Here is a tiny trained network, its code and every weight. The questions are about switching its units off for an input and a class, where a switched-off unit gives its printed mean instead of its output.

import numpy as np


def w(rows, s, z=0):
    codes = np.array(rows[::2]) - 128.0
    scale = np.full(codes.shape[1], s)
    scale[-1] = z or s
    return codes * scale


def f(y):
    return np.maximum(y, 0)


def log_softmax(a):
    a = a - a.max(-1, keepdims=True)
    return a - np.log(np.exp(a).sum(-1, keepdims=True))


def net(x, mask):
    res = np.array(x, float).reshape(1, 8) / 4 @ E
    y = f(res @ A[0][:, :-1].T + A[0][:, -1])
    res = res + np.where(mask, y, B[0][:, -1]) @ B[0][:, :-1]
    return log_softmax(res[-1] @ U[:, :-1].T + U[:, -1])


A, B = {}, {}
E = w([
[164,179,94,226,128],'x0',
[55,222,155,95,116],'x1',
[80,142,147,59,82],'x2',
[90,161,18,81,59],'x3',
[137,97,181,211,10],'x4',
[129,49,159,166,107],'x5',
[17,103,41,111,205],'x6',
[93,254,142,233,137],'x7',
],0.0069)
A[0] = w([
[40,78,105,194,69,158],'N0',
[149,59,125,125,39,209],'N1',
[164,170,170,254,119,172],'N2',
[137,55,147,38,95,188],'N3',
[92,181,78,140,76,118],'N4',
[84,187,86,143,60,187],'N5',
[129,74,129,124,88,77],'N6',
[143,185,241,82,117,160],'N7',
[106,221,102,148,37,252],'N8',
[79,120,206,53,111,171],'N9',
[46,126,162,127,192,121],'N10',
],0.0098,0.0047)
B[0] = w([
[149,206,153,121,199,192],'N0',
[129,146,138,182,185,218],'N1',
[243,150,254,171,139,254],'N2',
[167,114,178,208,159,222],'N3',
[137,150,105,49,218,184],'N4',
[67,184,113,75,236,208],'N5',
[162,160,165,107,155,158],'N6',
[232,168,232,114,110,210],'N7',
[79,169,153,105,201,246],'N8',
[130,174,179,144,191,202],'N9',
[112,146,82,124,215,176],'N10',
],0.008,0.0098)
U = w([
[139,88,74,119,113,78],'0',
[119,103,127,93,9,5],'1',
[170,161,214,173,145,215],'2',
[38,137,104,91,167,148],'3',
],0.011,0.0028)

Each question gives the input, the list of numbers given to net, and the class t.
The units are the neurons (one row each of A and B). Each row of codes is followed by its name. A weight is (code - 128) times the scale printed after its matrix; where a second scale follows, it is the last column's (A, B and U).
mask holds one flag per neuron, in row order. A switched-off neuron (its flag False) gives its mean, the last column of its row in B, instead of its output. The means were averaged over made-up inputs and are rounded, as every weight is.
A unit's drop is (log p(t) with every unit on - log p(t) with that unit switched off) / (log p(t) with every unit on - log p(t) with every unit switched off).
The circuit of an input: a set's keep is (log p(t) with only the set's units on - log p(t) with every unit switched off) / (log p(t) with every unit on - log p(t) with every unit switched off). Starting from all 11 units, units are removed one at a time, each time the one whose removal leaves the highest keep (on an exact tie, the one counted first), for as long as the keep stays at least 0.8.
circuit, biggest first: the units of the circuit, biggest drop first
k most important neurons: the k neurons with the biggest drops, biggest first
drop of u: that unit's drop, to one decimal
input [-8,4,7,3,-5,1,5,-8], class 2: circuit, biggest first : (N3)
input [-7,-6,4,1,6,-5,8,1], class 3: 3 most important neurons : (N2 N7 N10)
input [-2,-2,-2,4,-6,3,-2,-2], class 0: circuit, biggest first : (N2 N7 N8 N5)
input [1,-7,2,7,-4,-8,0,-8], class 0: circuit, biggest first : (N2 N8 N5)
input [-3,7,6,2,5,-6,0,7], class 3: 3 most important neurons : (N5 N8 N4)
input [8,-6,5,-6,-4,0,7,-5], class 3: 2 most important neurons : (N2 N7)
input [-5,1,3,-5,-7,-1,3,5], class 3: 3 most important neurons : (N2 N10 N3)
input [4,7,3,2,0,-7,-2,0], class 3: 2 most important neurons : (N2 N5)
input [3,8,-8,7,-2,8,-5,-3], class 3: drop of N5 : 0.1
input [7,2,-5,1,1,1,8,-1], class 3: drop of N5 : 0.0
input [-8,-8,1,-3,-1,-4,1,6], class 3: drop of N7 : 0.2
input [2,4,-8,5,5,0,3,-1], class 3: drop of N7 : 0.2
